Below is a small trained network, with its code and all its weights. Each question gives an input and a class and asks what happens when units are switched off, that is, made to give their printed mean instead of their output.

import numpy as np


def w(rows, s, z=0):
    codes = np.array(rows[::2]) - 128.0
    scale = np.full(codes.shape[1], s)
    scale[-1] = z or s
    return codes * scale


def norm(h):
    return h / np.sqrt((h * h).mean(-1, keepdims=True) + 1e-5)


def f(y):
    return y / 2 * (1 + np.tanh(0.7978845608 * (y + 0.044715 * y**3)))


def log_softmax(a):
    a = a - a.max(-1, keepdims=True)
    return a - np.log(np.exp(a).sum(-1, keepdims=True))


def net(x, mask):
    res = np.array(x, float).reshape(1, 5) / 4 @ E
    u = 0
    for l in range(2):
        y = f(norm(res) @ A[l][:, :-1].T + A[l][:, -1])
        res = res + np.where(mask[u : u + 7], y, B[l][:, -1]) @ B[l][:, :-1]
        u += 7
    return log_softmax(norm(res)[-1] @ U[:, :-1].T + U[:, -1])


A, B = {}, {}
E = w([
[144,201,33,189,118,104],'x0',
[251,142,146,198,150,142],'x1',
[74,177,145,59,198,120],'x2',
[129,129,75,156,192,87],'x3',
[142,163,178,163,153,45],'x4',
],0.011)
A[0] = w([
[112,98,118,133,183,165,37],'L0N0',
[124,123,144,139,250,40,103],'L0N1',
[103,104,191,154,157,41,84],'L0N2',
[59,98,134,124,39,123,97],'L0N3',
[109,145,148,109,131,163,32],'L0N4',
[84,183,150,142,109,28,3],'L0N5',
[145,111,97,178,118,72,151],'L0N6',
],0.018,0.0054)
B[0] = w([
[149,167,140,92,184,158,141],'L0N0',
[99,145,130,159,249,116,254],'L0N1',
[101,213,154,41,93,98,201],'L0N2',
[86,134,117,112,122,137,202],'L0N3',
[145,98,64,140,97,103,138],'L0N4',
[141,146,135,11,246,143,185],'L0N5',
[146,88,86,120,69,87,196],'L0N6',
],0.019,0.0095)
A[1] = w([
[250,103,177,122,62,127,93],'L1N0',
[74,144,64,95,63,136,245],'L1N1',
[134,38,116,95,159,183,115],'L1N2',
[40,70,213,107,28,151,121],'L1N3',
[52,146,165,78,183,133,3],'L1N4',
[90,17,202,104,116,164,59],'L1N5',
[143,74,237,125,131,6,80],'L1N6',
],0.018,0.0041)
B[1] = w([
[161,149,209,157,88,127,184],'L1N0',
[94,119,110,61,91,196,219],'L1N1',
[160,173,120,97,175,41,172],'L1N2',
[141,52,6,146,80,145,204],'L1N3',
[56,165,160,107,126,123,247],'L1N4',
[126,54,89,152,199,112,171],'L1N5',
[122,195,140,90,55,164,159],'L1N6',
],0.023,0.013)
U = w([
[88,61,15,39,72,172,156],'0',
[147,130,147,223,178,165,2],'1',
[230,48,121,171,223,50,100],'2',
[255,153,210,156,43,120,159],'3',
[56,220,165,39,237,100,196],'4',
],0.012,0.008)

Each question gives the input, the list of numbers given to net, and the class t.
The units are the neurons (one row each of A and B). Each row of codes is followed by its name. A weight is (code - 128) times the scale printed after its matrix; where a second scale follows, it is the last column's (A, B and U).
mask holds one flag per neuron, layer by layer. A switched-off neuron (its flag False) gives its mean, the last column of its row in B, instead of its output. The means were averaged over made-up inputs and are rounded, as every weight is.
A unit's drop is (log p(t) with every unit on - log p(t) with that unit switched off) / (log p(t) with every unit on - log p(t) with every unit switched off).
The circuit of an input: a set's keep is (log p(t) with only the set's units on - log p(t) with every unit switched off) / (log p(t) with every unit on - log p(t) with every unit switched off). Starting from the 12 units with the biggest drops (on a tie, the unit counted first), units are removed one at a time, each time the one whose removal leaves the highest keep (on an exact tie, the one counted first), for as long as the keep stays at least 0.8.
circuit, biggest first: the units of the circuit, biggest drop first
unit that matters most: the unit with the biggest drop
top k neurons: the k neurons with the biggest drops, biggest first
top k neurons in layer l: the k neurons of layer l with the biggest drops, biggest first
drop when u is switched off: that unit's drop, to one decimal
input [2,7,3,6,-3], class 2: circuit, biggest first => (L1N4; L0N2)
input [-6,-3,-5,-5,7], class 0: circuit, biggest first => (L1N3)
input [-3,8,-2,-8,-8], class 3: top 2 neurons in layer 0 => (L0N1; L0N3)
input [-8,-6,5,4,-5], class 0: circuit, biggest first => (L0N1; L1N3)
input [4,8,5,-4,-6], class 3: top 2 neurons => (L0N1; L0N5)
input [4,2,-1,4,2], class 2: top 2 neurons => (L1N4; L0N6)
input [0,7,3,1,-2], class 2: circuit, biggest first => (L0N2; L1N4; L1N1)
input [3,4,-1,-7,-5], class 3: top 2 neurons => (L0N1; L1N0)
input [-8,7,-7,7,-5], class 3: circuit, biggest first => (L1N0; L0N1)
input [-8,0,-8,2,-6], class 2: top 3 neurons => (L0N2; L1N5; L1N2)
input [2,-8,4,-4,-2], class 0: top 2 neurons => (L0N1; L1N3)
input [5,-2,3,4,-5], class 0: top 2 neurons in layer 0 => (L0N1; L0N5)
input [-7,3,4,-1,-6], class 2: top 3 neurons => (L0N1; L0N2; L0N5)
input [-6,7,-8,-8,-3], class 2: circuit, biggest first => (L1N5)
input [-5,-1,-5,2,2], class 0: top 2 neurons => (L0N1; L1N3)
input [-7,6,-5,-3,-2], class 3: top 2 neurons in layer 1 => (L1N0; L1N6)
input [-8,0,-6,-4,8], class 0: top 2 neurons => (L1N3; L0N1)
input [-7,1,-7,5,3], class 3: top 3 neurons in layer 0 => (L0N3; L0N5; L0N6)
input [8,6,5,6,-2], class 2: top 2 neurons in layer 1 => (L1N4; L1N1)
input [-6,2,-7,0,-3], class 2: unit that matters most => L0N2
input [5,6,1,-8,8], class 3: drop when L0N1 is switched off => 0.3
input [1,-7,1,-8,2], class 0: drop when L1N3 is switched off => 0.2
input [7,8,5,-7,3], class 3: drop when L0N1 is switched off => 0.4
